Here is a tiny trained network, its code and every weight. The questions are about switching its units off for an input and a class, where a switched-off unit gives its printed mean instead of its output.

import numpy as np


def w(rows, s, z=0):
    codes = np.array(rows[::2]) - 128.0
    scale = np.full(codes.shape[1], s)
    scale[-1] = z or s
    return codes * scale


def f(y):
    return y / 2 * (1 + np.tanh(0.7978845608 * (y + 0.044715 * y**3)))


def log_softmax(a):
    a = a - a.max(-1, keepdims=True)
    return a - np.log(np.exp(a).sum(-1, keepdims=True))


def net(x, mask):
    res = np.array(x, float).reshape(1, 3) / 4 @ E
    y = f(res @ A[0][:, :-1].T + A[0][:, -1])
    res = res + np.where(mask, y, B[0][:, -1]) @ B[0][:, :-1]
    return log_softmax(res[-1] @ U[:, :-1].T + U[:, -1])


A, B = {}, {}
E = w([
[135,252,89],'x0',
[181,153,228],'x1',
[39,141,164],'x2',
],0.02)
A[0] = w([
[79,117,101,98],'neuron 0',
[107,160,215,84],'neuron 1',
[143,100,174,109],'neuron 2',
[204,109,106,190],'neuron 3',
[157,183,100,127],'neuron 4',
[137,61,122,119],'neuron 5',
[196,154,209,82],'neuron 6',
[122,124,184,127],'neuron 7',
[198,141,178,123],'neuron 8',
[50,98,61,95],'neuron 9',
[116,101,46,156],'neuron 10',
[43,153,153,139],'neuron 11',
[139,154,194,119],'neuron 12',
[149,16,142,164],'neuron 13',
[156,190,124,10],'neuron 14',
[61,150,147,129],'neuron 15',
[74,129,189,198],'neuron 16',
[58,137,178,166],'neuron 17',
[208,111,95,220],'neuron 18',
[98,50,157,152],'neuron 19',
[116,94,60,110],'neuron 20',
[34,156,154,144],'neuron 21',
[152,212,103,53],'neuron 22',
[103,238,114,65],'neuron 23',
[90,111,115,60],'neuron 24',
[163,137,82,186],'neuron 25',
[118,148,100,122],'neuron 26',
[115,134,128,84],'neuron 27',
[119,122,148,106],'neuron 28',
[143,2,136,148],'neuron 29',
[177,138,98,105],'neuron 30',
[69,106,93,74],'neuron 31',
[147,64,134,133],'neuron 32',
[151,91,185,106],'neuron 33',
[107,171,148,15],'neuron 34',
[169,110,87,113],'neuron 35',
[125,122,143,121],'neuron 36',
[192,155,205,76],'neuron 37',
[141,153,57,75],'neuron 38',
[106,125,154,93],'neuron 39',
[91,119,154,116],'neuron 40',
[155,220,95,82],'neuron 41',
[105,202,125,70],'neuron 42',
[133,85,30,140],'neuron 43',
[84,30,169,125],'neuron 44',
[126,95,214,66],'neuron 45',
[155,174,249,93],'neuron 46',
[95,212,124,59],'neuron 47',
],0.019,0.013)
B[0] = w([
[156,135,172,170],'neuron 0',
[115,74,129,182],'neuron 1',
[91,135,156,168],'neuron 2',
[131,175,123,194],'neuron 3',
[147,103,77,187],'neuron 4',
[100,179,143,188],'neuron 5',
[132,239,169,201],'neuron 6',
[126,112,177,169],'neuron 7',
[138,176,147,189],'neuron 8',
[153,150,221,215],'neuron 9',
[127,117,88,202],'neuron 10',
[162,130,171,202],'neuron 11',
[103,82,148,178],'neuron 12',
[129,196,148,245],'neuron 13',
[43,119,122,165],'neuron 14',
[146,139,174,184],'neuron 15',
[153,105,171,207],'neuron 16',
[126,98,176,204],'neuron 17',
[115,190,107,206],'neuron 18',
[111,52,120,224],'neuron 19',
[95,102,97,184],'neuron 20',
[170,139,168,211],'neuron 21',
[80,67,91,196],'neuron 22',
[159,181,202,217],'neuron 23',
[147,114,179,151],'neuron 24',
[118,147,66,180],'neuron 25',
[126,131,107,155],'neuron 26',
[113,111,140,127],'neuron 27',
[107,106,163,138],'neuron 28',
[92,227,153,255],'neuron 29',
[129,101,99,161],'neuron 30',
[165,138,198,179],'neuron 31',
[128,153,143,189],'neuron 32',
[95,140,140,181],'neuron 33',
[150,118,190,144],'neuron 34',
[136,101,94,161],'neuron 35',
[108,127,153,136],'neuron 36',
[122,233,169,196],'neuron 37',
[137,154,108,174],'neuron 38',
[103,106,141,144],'neuron 39',
[107,89,136,161],'neuron 40',
[114,64,56,211],'neuron 41',
[163,161,189,183],'neuron 42',
[100,105,67,208],'neuron 43',
[156,22,79,244],'neuron 44',
[104,113,183,190],'neuron 45',
[55,5,61,219],'neuron 46',
[166,146,171,191],'neuron 47',
],0.014,0.028)
U = w([
[37,165,61,199],'0',
[165,219,178,76],'1',
[139,91,162,211],'2',
[73,9,114,10],'3',
[166,87,6,93],'4',
],0.015,0.013)

Each question gives the input, the list of numbers given to net, and the class t.
The units are the neurons (one row each of A and B). Each row of codes is followed by its name. A weight is (code - 128) times the scale printed after its matrix; where a second scale follows, it is the last column's (A, B and U).
mask holds one flag per neuron, in row order. A switched-off neuron (its flag False) gives its mean, the last column of its row in B, instead of its output. The means were averaged over made-up inputs and are rounded, as every weight is.
A unit's drop is (log p(t) with every unit on - log p(t) with that unit switched off) / (log p(t) with every unit on - log p(t) with every unit switched off).
unit that matters most: the unit with the biggest drop
top k neurons: the k neurons with the biggest drops, biggest first
drop of u: that unit's drop, to one decimal
input [3,8,2], class 2: top 3 neurons	(neuron 46; neuron 6; neuron 37)
input [-8,1,7], class 3: top neuron	(neuron 44)
input [8,-7,0], class 4: top 2 neurons	(neuron 41; neuron 22)
input [-2,0,8], class 2: top 2 neurons	(neuron 21; neuron 46)
input [7,8,7], class 2: top 2 neurons	(neuron 46; neuron 23)
input [1,8,7], class 2: top 2 neurons	(neuron 46; neuron 6)
input [7,6,6], class 2: top 2 neurons	(neuron 46; neuron 23)
input [-5,1,-1], class 1: top 2 neurons	(neuron 46; neuron 41)
input [2,1,0], class 0: top 2 neurons	(neuron 44; neuron 9)
input [7,0,-1], class 4: top 2 neurons	(neuron 41; neuron 29)
input [-8,3,2], class 3: top 2 neurons	(neuron 44; neuron 19)
input [3,6,8], class 2: drop of neuron 46	1.4
input [-5,7,4], class 3: drop of neuron 46	0.9
input [3,0,-1], class 4: unit that matters most	neuron 29
input [4,0,-7], class 4: drop of neuron 29	0.2
